Below is a small trained network, with its code and all its weights. Each question gives an input and a target symbol and asks what happens when units are switched off, that is, made to give their printed mean instead of their output.

import numpy as np


def w(rows, s, z=0):
    codes = np.array(rows[::2]) - 128.0
    scale = np.full(codes.shape[1], s)
    scale[-1] = z or s
    return codes * scale


def norm(h):
    return h / np.sqrt((h * h).mean(-1, keepdims=True) + 1e-5)


def f(y):
    return y / 2 * (1 + np.tanh(0.7978845608 * (y + 0.044715 * y**3)))


def softmax(a):
    e = np.exp(a - a.max(-1, keepdims=True))
    return e / e.sum(-1, keepdims=True)


def log_softmax(a):
    a = a - a.max(-1, keepdims=True)
    return a - np.log(np.exp(a).sum(-1, keepdims=True))


def net(x, mask):
    ids = ['ΔΞΩβγεζημπτφψ'.index(c) for c in x.split()]
    T = len(ids)
    res = E[ids] + P[:T]
    u = 0
    for l in range(3):
        r = norm(res)
        for j in range(2):
            rows = slice(4 * j, 4 * j + 4)
            q, k, v = (r @ M[l][rows].T for M in (Q, K, V))
            z = softmax(np.where(np.tri(T) > 0, q @ k.T / 4**0.5, -1e9)) @ v
            o = O[l][rows]
            res = res + np.where(mask[u + j], z, o[:, -1]) @ o[:, :-1]
        u += 2
        y = f(norm(res) @ A[l][:, :-1].T + A[l][:, -1])
        res = res + np.where(mask[u : u + 4], y, B[l][:, -1]) @ B[l][:, :-1]
        u += 4
    return log_softmax(norm(res)[-1] @ U[:, :-1].T + U[:, -1])


Q, K, V, O, A, B = {}, {}, {}, {}, {}, {}
E = w([
[82,115,173,27,150,152,68],'Δ',
[200,127,114,109,71,101,174],'Ξ',
[82,180,95,167,190,66,125],'Ω',
[116,156,155,134,103,41,196],'β',
[50,171,97,72,108,171,112],'γ',
[143,120,91,84,125,179,74],'ε',
[110,115,201,57,89,130,149],'ζ',
[138,130,97,129,183,88,65],'η',
[185,107,141,85,120,74,94],'μ',
[163,159,91,133,151,5,121],'π',
[179,157,44,120,113,142,126],'τ',
[73,142,185,103,165,64,120],'φ',
[59,159,113,128,216,133,78],'ψ',
],0.019)
P = w([
[155,203,171,155,76,125,87],'0',
[42,13,47,164,86,1,88],'1',
[189,232,204,127,136,110,59],'2',
[49,7,14,116,119,46,130],'3',
[182,241,195,126,114,114,51],'4',
[77,11,5,61,160,103,181],'5',
[139,245,141,168,65,153,45],'6',
[112,16,8,9,209,172,238],'7',
],0.0078)
Q[0] = w([
[199,6,154,79,66,62,109],'0.h1',
[34,108,192,164,158,26,234],'0.h1',
[204,188,48,166,39,86,236],'0.h1',
[70,124,207,110,25,184,165],'0.h1',
[116,40,149,228,139,174,162],'0.h2',
[110,189,107,111,89,142,126],'0.h2',
[127,121,138,151,113,124,131],'0.h2',
[119,170,110,73,132,110,98],'0.h2',
],0.022)
K[0] = w([
[252,4,217,128,83,94,104],'0.h1',
[65,126,254,215,174,56,222],'0.h1',
[222,170,49,211,74,94,248],'0.h1',
[64,129,189,94,25,222,216],'0.h1',
[153,178,193,218,44,134,36],'0.h2',
[133,148,113,82,160,115,156],'0.h2',
[137,134,114,139,129,134,113],'0.h2',
[114,110,82,73,147,119,170],'0.h2',
],0.019)
V[0] = w([
[178,117,51,52,165,170,150],'0.h1',
[75,115,85,125,80,148,185],'0.h1',
[87,230,105,177,55,130,44],'0.h1',
[74,87,134,133,231,212,157],'0.h1',
[35,118,59,225,41,255,105],'0.h2',
[32,252,104,135,210,98,116],'0.h2',
[161,36,180,168,235,249,11],'0.h2',
[57,125,219,110,61,161,183],'0.h2',
],0.0086)
O[0] = w([
[60,127,209,141,124,70,143,170],'0.h1',
[138,86,134,123,133,120,63,77],'0.h1',
[186,121,191,97,178,141,180,253],'0.h1',
[183,117,113,145,67,72,153,31],'0.h1',
[233,63,49,156,113,137,96,104],'0.h2',
[120,192,31,34,88,174,49,145],'0.h2',
[254,118,154,45,134,48,143,42],'0.h2',
[144,147,152,186,40,174,176,62],'0.h2',
],0.0094,0.0049)
A[0] = w([
[190,136,148,125,126,159,191,196],'0.n1',
[161,255,186,144,101,148,101,107],'0.n2',
[53,114,75,191,29,14,115,63],'0.n3',
[131,156,153,192,107,164,175,2],'0.n4',
],0.014,0.002)
B[0] = w([
[121,135,92,122,55,45,104,176],'0.n1',
[182,191,254,141,29,130,170,227],'0.n2',
[188,66,46,28,114,24,51,254],'0.n3',
[150,75,126,217,150,160,155,174],'0.n4',
],0.01,0.006)
Q[1] = w([
[160,75,21,193,152,151,3],'1.h1',
[190,157,191,112,135,60,52],'1.h1',
[112,67,140,169,29,124,126],'1.h1',
[130,244,175,76,130,118,108],'1.h1',
[88,178,54,112,134,143,203],'1.h2',
[136,92,120,17,197,185,211],'1.h2',
[128,201,206,149,173,64,70],'1.h2',
[174,151,76,168,159,136,58],'1.h2',
],0.012)
K[1] = w([
[199,184,222,157,146,237,13],'1.h1',
[194,100,95,87,86,95,110],'1.h1',
[136,149,175,232,51,101,106],'1.h1',
[97,124,74,52,71,162,121],'1.h1',
[82,206,117,130,81,188,108],'1.h2',
[205,251,206,136,140,165,67],'1.h2',
[41,93,157,39,182,74,163],'1.h2',
[117,91,102,141,158,142,9],'1.h2',
],0.013)
V[1] = w([
[117,145,60,153,150,61,214],'1.h1',
[111,107,126,71,139,132,185],'1.h1',
[176,170,145,125,111,150,37],'1.h1',
[101,141,195,254,157,139,29],'1.h1',
[98,101,54,243,133,93,38],'1.h2',
[165,222,197,157,105,108,72],'1.h2',
[94,80,84,164,131,112,91],'1.h2',
[182,210,83,210,152,153,186],'1.h2',
],0.0078)
O[1] = w([
[117,138,105,147,165,110,60,79],'1.h1',
[145,105,115,136,112,116,118,156],'1.h1',
[43,134,152,143,99,127,179,179],'1.h1',
[255,142,174,115,196,136,148,45],'1.h1',
[56,95,136,63,66,121,69,78],'1.h2',
[148,100,67,143,211,173,120,153],'1.h2',
[87,123,141,96,63,110,111,115],'1.h2',
[120,99,175,70,209,195,38,3],'1.h2',
],0.0066,0.0052)
A[1] = w([
[70,55,74,129,213,148,180,254],'1.n1',
[69,230,84,105,119,175,114,210],'1.n2',
[153,2,97,94,133,197,186,137],'1.n3',
[216,193,124,97,118,106,73,97],'1.n4',
],0.017,0.0036)
B[1] = w([
[250,81,184,164,139,91,142,244],'1.n1',
[182,104,141,120,150,119,53,229],'1.n2',
[181,133,115,147,187,117,92,196],'1.n3',
[83,137,59,71,78,141,128,204],'1.n4',
],0.017,0.011)
Q[2] = w([
[138,86,80,153,104,176,117],'2.h1',
[178,126,86,191,115,138,148],'2.h1',
[143,158,156,124,160,145,171],'2.h1',
[249,210,195,135,108,183,89],'2.h1',
[83,144,186,34,187,190,106],'2.h2',
[141,103,99,40,102,72,87],'2.h2',
[103,192,109,142,148,85,114],'2.h2',
[204,135,34,96,134,207,188],'2.h2',
],0.019)
K[2] = w([
[209,158,121,125,141,170,110],'2.h1',
[208,135,123,165,132,134,185],'2.h1',
[100,77,150,158,175,104,126],'2.h1',
[169,17,72,72,243,75,137],'2.h1',
[136,130,218,58,151,186,56],'2.h2',
[160,96,65,46,94,60,77],'2.h2',
[153,192,153,139,125,89,107],'2.h2',
[165,120,27,94,144,254,192],'2.h2',
],0.017)
V[2] = w([
[71,83,154,114,150,134,119],'2.h1',
[75,70,170,79,173,141,146],'2.h1',
[97,213,128,143,108,117,135],'2.h1',
[96,199,90,183,178,53,131],'2.h1',
[23,153,54,160,115,61,129],'2.h2',
[181,159,89,94,93,167,121],'2.h2',
[207,135,78,174,125,58,133],'2.h2',
[120,104,219,4,90,48,85],'2.h2',
],0.013)
O[2] = w([
[98,191,89,116,162,105,146,99],'2.h1',
[121,172,77,159,121,115,157,99],'2.h1',
[41,154,112,142,60,106,129,98],'2.h1',
[95,187,94,114,171,105,2,100],'2.h1',
[172,79,245,90,163,231,145,144],'2.h2',
[111,81,192,166,171,47,113,164],'2.h2',
[82,52,124,72,76,197,182,174],'2.h2',
[220,117,9,244,188,124,217,247],'2.h2',
],0.0076,0.015)
A[2] = w([
[121,120,93,133,161,129,90,238],'2.n1',
[33,1,52,134,100,46,151,248],'2.n2',
[96,135,160,155,188,133,128,53],'2.n3',
[128,99,148,187,114,124,144,13],'2.n4',
],0.031,0.0016)
B[2] = w([
[94,126,161,124,120,131,171,157],'2.n1',
[75,104,143,133,81,2,106,254],'2.n2',
[121,98,74,135,103,134,137,138],'2.n3',
[106,113,142,85,150,150,127,155],'2.n4',
],0.033,0.031)
U = w([
[142,93,49,10,105,150,124,97],'Δ',
[106,144,189,71,182,134,22,13],'Ξ',
[184,207,164,194,101,108,67,40],'Ω',
[190,65,122,123,24,176,45,6],'β',
[106,92,104,218,89,191,44,183],'γ',
[63,131,114,191,216,131,112,131],'ε',
[123,126,28,175,141,132,186,188],'ζ',
[96,120,244,147,103,166,170,109],'η',
[103,154,129,73,207,91,215,14],'μ',
[92,67,139,130,80,33,97,198],'π',
[71,2,85,111,135,193,142,99],'τ',
[198,169,117,125,55,117,208,67],'φ',
[222,60,154,144,188,106,138,154],'ψ',
],0.0087,0.0021)

Each question gives the input, a string of symbols that net reads in full, and the target symbol t.
The units are the heads (4 rows each of Q, K, V and O) and the neurons (one row each of A and B). Each row of codes is followed by its name. A weight is (code - 128) times the scale printed after its matrix; where a second scale follows, it is the last column's (O, A, B and U).
mask holds one flag per unit, layer by layer, with each layer's heads first. A switched-off unit (its flag False) gives its mean, the last column of its rows in O or B, instead of its output. The means were averaged over made-up inputs and are rounded, as every weight is.
A unit's drop is (log p(t) with every unit on - log p(t) with that unit switched off) / (log p(t) with every unit on - log p(t) with every unit switched off).
The circuit of an input: a set's keep is (log p(t) with only the set's units on - log p(t) with every unit switched off) / (log p(t) with every unit on - log p(t) with every unit switched off). Starting from the 12 units with the biggest drops (on a tie, the unit counted first), units are removed one at a time, each time the one whose removal leaves the highest keep (on an exact tie, the one counted first), for as long as the keep stays at least 0.8.
circuit, biggest first: the units of the circuit, biggest drop first
top k neurons: the k neurons with the biggest drops, biggest first
k most important neurons of layer l: the k neurons of layer l with the biggest drops, biggest first
which heads matter: for each layer, one digit per head in row order, 1 if its drop is at least 0.15 and else 0, layers parted by /
input ζ τ ε ζ ε τ Ω, target ψ: circuit, biggest first -> (2.n2)
input ζ π ψ, target ε: 2 most important neurons of layer 2 -> (2.n2, 2.n1)
input ε β ψ τ ε ζ Ω Ω, target ψ: circuit, biggest first -> (1.n1, 2.n2)
input γ ψ ε, target Δ: 2 most important neurons of layer 1 -> (1.n4, 1.n1)
input τ ε ζ ζ μ Δ ζ, target φ: circuit, biggest first -> (2.n2, 0.n2, 2.h2)
input ζ Ω Ξ, target Ξ: top 3 neurons -> (2.n2, 1.n1, 1.n2)
input τ ζ Δ η ζ, target μ: top 3 neurons -> (2.n2, 0.n3, 2.n1)
input ζ ψ η, target Δ: which heads matter -> 11 / 00 / 00
input τ ψ τ ζ ε Ξ Ω, target τ: circuit, biggest first -> (0.h2, 2.n2, 2.n3, 2.h2)
input Δ φ ε Ω Δ, target Ξ: which heads matter -> 01 / 00 / 00
input Ξ ζ Ω ψ γ, target Δ: circuit, biggest first -> (0.h2, 2.n2)
input φ ψ ζ β τ, target γ: top 2 neurons -> (2.n2, 2.n3)
input Δ ε μ β Ω Ξ ζ, target τ: 3 most important neurons of layer 2 -> (2.n2, 2.n3, 2.n4)
input ζ Ξ φ, target τ: top 2 neurons -> (2.n2, 2.n3)
input ε τ μ τ, target ψ: top neuron -> (1.n1)
input Ω τ Ξ φ τ ε Ξ ε, target ψ: circuit, biggest first -> (2.n2, 1.n1)
input β ψ ε β, target ψ: which heads matter -> 10 / 00 / 00
input φ ε τ ζ β, target η: top 2 neurons -> (2.n2, 0.n2)
input ε ε Δ μ ζ, target ζ: top 2 neurons -> (2.n2, 2.n3)
input ε μ ζ η τ, target μ: top 3 neurons -> (2.n2, 2.n1, 0.n3)
input π ψ ε ε γ ζ ε, target η: top 2 neurons -> (2.n2, 0.n2)
input ε ψ τ ζ ε β ε β, target ψ: which heads matter -> 01 / 00 / 00
input ε Δ ε, target φ: top 2 neurons -> (0.n2, 2.n2)
input Ω Ω ζ, target Ξ: top 2 neurons -> (2.n2, 1.n2)
input ε β ζ, target γ: 2 most important neurons of layer 2 -> (2.n2, 2.n3)
input τ ζ τ, target η: most important neuron of layer 2 -> (2.n2)
input τ ζ ζ η ε, target μ: which heads matter -> 11 / 00 / 00
input ζ ε Δ Δ, target ψ: top 3 neurons -> (2.n2, 0.n2, 1.n1)
